Below are the code and all the weights of a small trained network. Each question names an input and a class and asks about switching units off, where a switched-off unit gives its printed mean instead of its output.

import numpy as np


def w(rows, s, z=0):
    codes = np.array(rows[::2]) - 128.0
    scale = np.full(codes.shape[1], s)
    scale[-1] = z or s
    return codes * scale


def f(y):
    return y / 2 * (1 + np.tanh(0.7978845608 * (y + 0.044715 * y**3)))


def log_softmax(a):
    a = a - a.max(-1, keepdims=True)
    return a - np.log(np.exp(a).sum(-1, keepdims=True))


def net(x, mask):
    res = np.array(x, float).reshape(1, 5) / 4 @ E
    y = f(res @ A[0][:, :-1].T + A[0][:, -1])
    res = res + np.where(mask, y, B[0][:, -1]) @ B[0][:, :-1]
    return log_softmax(res[-1] @ U[:, :-1].T + U[:, -1])


A, B = {}, {}
E = w([
[129,127,129,128],'x0',
[51,141,42,87],'x1',
[217,116,41,176],'x2',
[150,254,120,122],'x3',
[133,127,129,124],'x4',
],0.0084)
A[0] = w([
[112,59,138,111,169],'n1',
[99,147,236,88,125],'n2',
[132,121,147,41,94],'n3',
[158,140,215,204,80],'n4',
[182,103,97,160,123],'n5',
[183,115,201,170,124],'n6',
[60,126,177,66,92],'n7',
[144,171,139,133,187],'n8',
[166,247,143,80,136],'n9',
[91,139,184,106,94],'n10',
[174,139,121,104,255],'n11',
[141,165,128,117,85],'n12',
[150,67,124,103,92],'n13',
[171,138,81,158,72],'n14',
[181,117,81,141,93],'n15',
[153,132,160,145,68],'n16',
[70,122,65,118,92],'n17',
],0.014,0.0095)
B[0] = w([
[85,59,158,119,217],'n1',
[155,95,92,204,216],'n2',
[157,112,46,131,137],'n3',
[109,202,27,44,187],'n4',
[114,121,116,189,190],'n5',
[52,200,88,54,211],'n6',
[167,142,70,174,198],'n7',
[71,15,188,152,190],'n8',
[110,11,108,97,233],'n9',
[209,168,61,211,163],'n10',
[23,122,158,161,254],'n11',
[195,89,107,106,129],'n12',
[124,88,80,117,155],'n13',
[227,123,116,155,157],'n14',
[131,140,56,169,169],'n15',
[254,186,9,72,127],'n16',
[112,228,81,66,177],'n17',
],0.0083,0.0086)
U = w([
[203,134,58,250,22],'0',
[125,191,62,19,139],'1',
[83,126,149,173,254],'2',
[101,104,141,153,239],'3',
[127,37,129,111,96],'4',
[144,128,241,140,28],'5',
],0.012,0.0059)

Each question gives the input, the list of numbers given to net, and the class t.
The units are the neurons (one row each of A and B). Each row of codes is followed by its name. A weight is (code - 128) times the scale printed after its matrix; where a second scale follows, it is the last column's (A, B and U).
mask holds one flag per neuron, in row order. A switched-off neuron (its flag False) gives its mean, the last column of its row in B, instead of its output. The means were averaged over made-up inputs and are rounded, as every weight is.
A unit's drop is (log p(t) with every unit on - log p(t) with that unit switched off) / (log p(t) with every unit on - log p(t) with every unit switched off).
The circuit of an input: a set's keep is (log p(t) with only the set's units on - log p(t) with every unit switched off) / (log p(t) with every unit on - log p(t) with every unit switched off). Starting from the 12 units with the biggest drops (on a tie, the unit counted first), units are removed one at a time, each time the one whose removal leaves the highest keep (on an exact tie, the one counted first), for as long as the keep stays at least 0.8.
units of the circuit, in order: the units of the circuit, biggest drop first
most important unit: the unit with the biggest drop
k most important neurons: the k neurons with the biggest drops, biggest first
drop when u is switched off: that unit's drop, to one decimal
input [-1,-7,-8,-7,-3], class 0: units of the circuit, in order : n2, n10
input [8,8,-8,-8,4], class 0: units of the circuit, in order : n7, n10
input [8,8,1,-3,-6], class 1: units of the circuit, in order : n17
input [-2,-7,-8,7,0], class 0: 2 most important neurons : n2, n10
input [-6,-3,5,7,-5], class 4: 2 most important neurons : n9, n8
input [6,2,-8,5,-5], class 0: units of the circuit, in order : n10, n2
input [-2,-5,1,0,-4], class 1: units of the circuit, in order : n4, n6
input [3,-4,3,1,2], class 1: 2 most important neurons : n6, n2
input [6,7,5,-1,-5], class 1: 3 most important neurons : n17, n2, n8
input [8,-8,5,0,3], class 1: 2 most important neurons : n6, n4
input [-5,-8,6,4,2], class 1: 2 most important neurons : n6, n4
input [-7,5,2,5,8], class 3: units of the circuit, in order : n4, n8
input [-2,-6,4,8,7], class 4: 3 most important neurons : n9, n8, n17
input [-4,8,0,-4,-6], class 1: most important unit : n17
input [-3,5,-2,-5,-4], class 1: 2 most important neurons : n17, n8
input [-2,4,5,7,-2], class 4: drop when n16 is switched off : 0.0
input [-6,4,-7,6,7], class 0: drop when n2 is switched off : 0.2
input [1,5,-4,7,8], class 3: drop when n12 is switched off : -0.1
input [6,-6,-3,-6,-2], class 1: drop when n6 is switched off : 0.5
input [-1,-8,-1,-1,8], class 1: units of the circuit, in order : n4
